(in the rows, 128 means zero)
Rows, each with its class
[122 127 128  60 162 107 114  19 182 118 112 122 159 155 149 141 123 131
 161  86  92 126 123 109 105 156] => (95)
[118 115 152  55 158 122 129   6 208 101 111  70 176 188 129 164 131 116
 171  68  50 114 119 144 132 159] => (100)
[108 117 129  86 134 113 117  83 198 137 124 123 137 150 125 146 131 129
 135 111 102 144 122 112 129 162] => (95)
[120  90 130 120 130 105 135  90 135 124 100  43 127 138 146 176 104 110
 171 103  81 114 150 103 113 171] => (100)
[133 145 143 113 127 135 111  81 115 157 112 116 124 161  74 120  90 140
 138 105 129 138  72 132 143 125] => (95)
[136  97 152  79 143 134 130  45 201 112 123 105 140 172 108 143 128 110
 134  93 106 123  88 139 135 136] => (100)
[127 108 105 148 129 131 134 144 112 113 112 103 119 128 100 131 111 116
 117 130 136 135 129 134 148 136] => (100)
[128 112 133  90 152 141 134  71 196  92 134 127 152 152 107 170 123 133
 122 100 108 194 147 139 110 138] => (100)
[122 107 150  76 171 105 118  26 221 117 131 122 137 161 162 168 147 111
 171 100  81 136  96 124 157 162] => (100)
[121 116 135 107 107 107 129  73  93 151 100  60 161 157 136 140  79 124
 129  99 101  90 126 112 117 155] => (95)
[125 113 146  74 168 144 124  78 192 108 202 130 154 151 101 144 136 139
 136 114 118 137 117 135 117 125] => (100)
[125 124 144 107 130 106 114  83 135 144 106 106 103 132 145 129 112 152
 188 136 102 158  94 117 135 154] => (95)
[128 100 127 101 128 127 129  98 124 132 125  77 153 155  99 159  99 135
  80 118  99 105 130 130 132 152] => (100)
[132 131 135  89 139 102  86  93 155 128 130 112 116 139 126 149 131 126
 167 123  99 147  95 129 143 146] => (100)
[138 107 158 108 197 150 137  38 252  54 139 114 118 120 156 174 181 112
 152 123 103 163 119 157 155 114] => (95)
[131 130 144  81 163 127 130  32 186  86 148 126 152 148 141 149 181 121
 133 133 104 141 115 113 115 113] => (95)

Rows with their classes
[121 103 112 131 123 135 132 116 139 132 133  84 133 135 137 113 101 139
 134 101 124 130 131 133 138 144] => (21)
[114  92 123 142 106 132 118 101 124 148 140 122 135 134 147 125 125 136
 151 142 154 120 102 163 136 130] => (40)
[136  92 103 129 116 131 141 104 129 140 128 107 122 141 135 120 120 138
 103 124 147 116 140 129  98 171] => (29)
[133 126 127 127 133 138 118 151 120 135 139 137 128 141 140 139 133 118
 122 112  94 141 102 135 127 120] => (37)
[133 118 123 141 129 123 130 153 123 146 118 137 127 127 135 139 149 141
 120 131 145 105 105 138  94 151] => (16)
[118  87 130 147 119 131 119 124 118 145 121 107 133 131 152 117 110 140
 140 113 129 106  83 143  91 160] => (22)
[143 104 102 129 131 127 128 136 120 138 113 113 124 128 132 134 113 140
 109 128 161 109 115 118 105 142] => (29)
[145 116 131 125 131 108 136 150 146 118 132 119 129 122 135 125 117 108
 127 137 119 137 143 108 168 122] => (38)
[124 122 113 136 130 136 120 142 127 129 137 123 114 130 142 139 123 129
 151 131 129 126 105 147 136 100] => (20)
[137  76 112 136 103 119 114 138 117 153 144 118 130 125 151 121 112 145
 156 111 143 130  80 114 155 106] => (40)
[155 128  98 120 150 133 104 190 128 145 142 148 123 129 191 140 123 126
 130 111 100 135  62 153 116  87] => (37)
[134 107 103 125 143 137 119 142 132 147 135 139 132 141 151 126 120 127
 124 135 116 131  90 167 115 118] => (37)
[142 105 104 121 123 124 135 117 124 137 114 118 168 126 114 129 130 145
  94 117 137 120 119 108 100 148] => (16)
[105 117 149 146 106 126 121 106 119 131 143 144 125 124 119 132 137 144
 160 107 124 135 118 127 144 121] => (20)
[135 131 143 131 128 128 136 129 135 123 128 119 136 132 125 118 134 126
 121 129 120 129 136 115 137 143] => (38)
[118 126 131 130 133 128 127 144 116 132 135 138 126 132 145 132 128 127
 138 138 127 128 103 156 154 111] => (37)
[129 142 108 115 143 127 115 173 135 121 135 126 130 129 134 134 113 119
 122 111 105 145 123 131 130 108] => (37)
[108 138 130 124 128 134 145 123 134 118 104 115 117 132 131 125 119 127
 132 149 146 119 149 154 136 127] => (29)
[ 94 109 125 139 128 142 129 115 136 141 130 120 137 143 130 125 118 132
 124 114 121 113 119 175 110 143] => (21)
[115  95 125 134 107 127 134 140 125 152 118 118 117 131 145 132 124 140
 129 135 154 105 104 151 107 159] => (29)
